Here is a tiny trained network, its code and every weight. The questions are about switching its units off for an input and a class, where a switched-off unit gives its printed mean instead of its output.

import numpy as np


def w(rows, s, z=0):
    codes = np.array(rows[::2]) - 128.0
    scale = np.full(codes.shape[1], s)
    scale[-1] = z or s
    return codes * scale


def f(y):
    return y / 2 * (1 + np.tanh(0.7978845608 * (y + 0.044715 * y**3)))


def log_softmax(a):
    a = a - a.max(-1, keepdims=True)
    return a - np.log(np.exp(a).sum(-1, keepdims=True))


def net(x, mask):
    res = np.array(x, float).reshape(1, 4) / 4 @ E
    y = f(res @ A[0][:, :-1].T + A[0][:, -1])
    res = res + np.where(mask, y, B[0][:, -1]) @ B[0][:, :-1]
    return log_softmax(res[-1] @ U[:, :-1].T + U[:, -1])


A, B = {}, {}
E = w([
[117,45,102,120,86,183,70,196,110],'x0',
[135,151,5,130,122,52,82,160,69],'x1',
[219,142,91,214,23,162,126,145,85],'x2',
[136,172,55,80,161,220,133,75,173],'x3',
],0.011)
A[0] = w([
[108,131,206,131,133,222,141,115,138,118],'N0',
[52,101,132,40,189,87,108,122,142,26],'N1',
[106,149,45,89,161,222,131,86,147,31],'N2',
[130,119,167,132,120,153,135,122,150,1],'N3',
[64,19,102,71,149,172,100,191,132,108],'N4',
[119,214,154,116,171,53,164,74,142,83],'N5',
[101,64,188,163,123,33,123,164,119,96],'N6',
[193,152,113,185,85,157,125,125,121,27],'N7',
[100,152,3,116,139,67,109,148,122,74],'N8',
],0.016,0.0056)
B[0] = w([
[162,82,145,119,137,90,131,112,156,231],'N0',
[67,114,115,147,175,128,170,140,133,249],'N1',
[137,206,127,86,128,109,113,153,112,225],'N2',
[146,94,124,121,168,121,112,149,3,154],'N3',
[154,135,115,175,83,164,110,113,122,234],'N4',
[158,123,110,168,80,173,97,128,120,245],'N5',
[147,197,120,77,142,122,120,135,131,248],'N6',
[73,135,101,162,169,162,150,132,137,196],'N7',
[167,71,172,115,140,109,135,111,141,236],'N8',
],0.028,0.017)
U = w([
[169,231,111,23,155,76,109,150,123,92],'0',
[188,108,85,204,64,195,77,81,121,139],'1',
[211,16,184,87,195,37,156,75,123,82],'2',
[36,99,76,147,205,127,226,141,142,104],'3',
[159,128,132,106,92,107,137,73,255,249],'4',
[8,69,124,62,42,45,101,137,34,79],'5',
],0.0077,0.013)

Each question gives the input, the list of numbers given to net, and the class t.
The units are the neurons (one row each of A and B). Each row of codes is followed by its name. A weight is (code - 128) times the scale printed after its matrix; where a second scale follows, it is the last column's (A, B and U).
mask holds one flag per neuron, in row order. A switched-off neuron (its flag False) gives its mean, the last column of its row in B, instead of its output. The means were averaged over made-up inputs and are rounded, as every weight is.
A unit's drop is (log p(t) with every unit on - log p(t) with that unit switched off) / (log p(t) with every unit on - log p(t) with every unit switched off).
unit that matters most: the unit with the biggest drop
k most important neurons: the k neurons with the biggest drops, biggest first
drop of u: that unit's drop, to one decimal
input [3,-4,3,0], class 2: 2 most important neurons -> [N5, N1]
input [1,7,-5,2], class 2: most important neuron -> [N8]
input [-7,-8,8,4], class 2: 2 most important neurons -> [N0, N4]
input [-6,-7,1,1], class 2: 3 most important neurons -> [N0, N4, N3]
input [4,-1,6,7], class 0: 2 most important neurons -> [N2, N1]
input [6,1,-8,-7], class 3: 2 most important neurons -> [N1, N2]
input [-6,-3,4,-6], class 0: 2 most important neurons -> [N6, N4]
input [4,-6,5,-1], class 2: 2 most important neurons -> [N0, N5]
input [-4,4,-4,3], class 1: 4 most important neurons -> [N5, N0, N6, N7]
input [-7,-6,-4,-4], class 1: 2 most important neurons -> [N5, N8]
input [6,-6,-5,-3], class 1: 2 most important neurons -> [N4, N8]
input [-3,1,-6,-5], class 3: drop of N2 -> 1.6
input [3,-8,-5,7], class 2: drop of N6 -> 1.3
input [-6,8,-5,-5], class 2: drop of N8 -> 4.6
input [5,7,6,0], class 2: unit that matters most -> N8
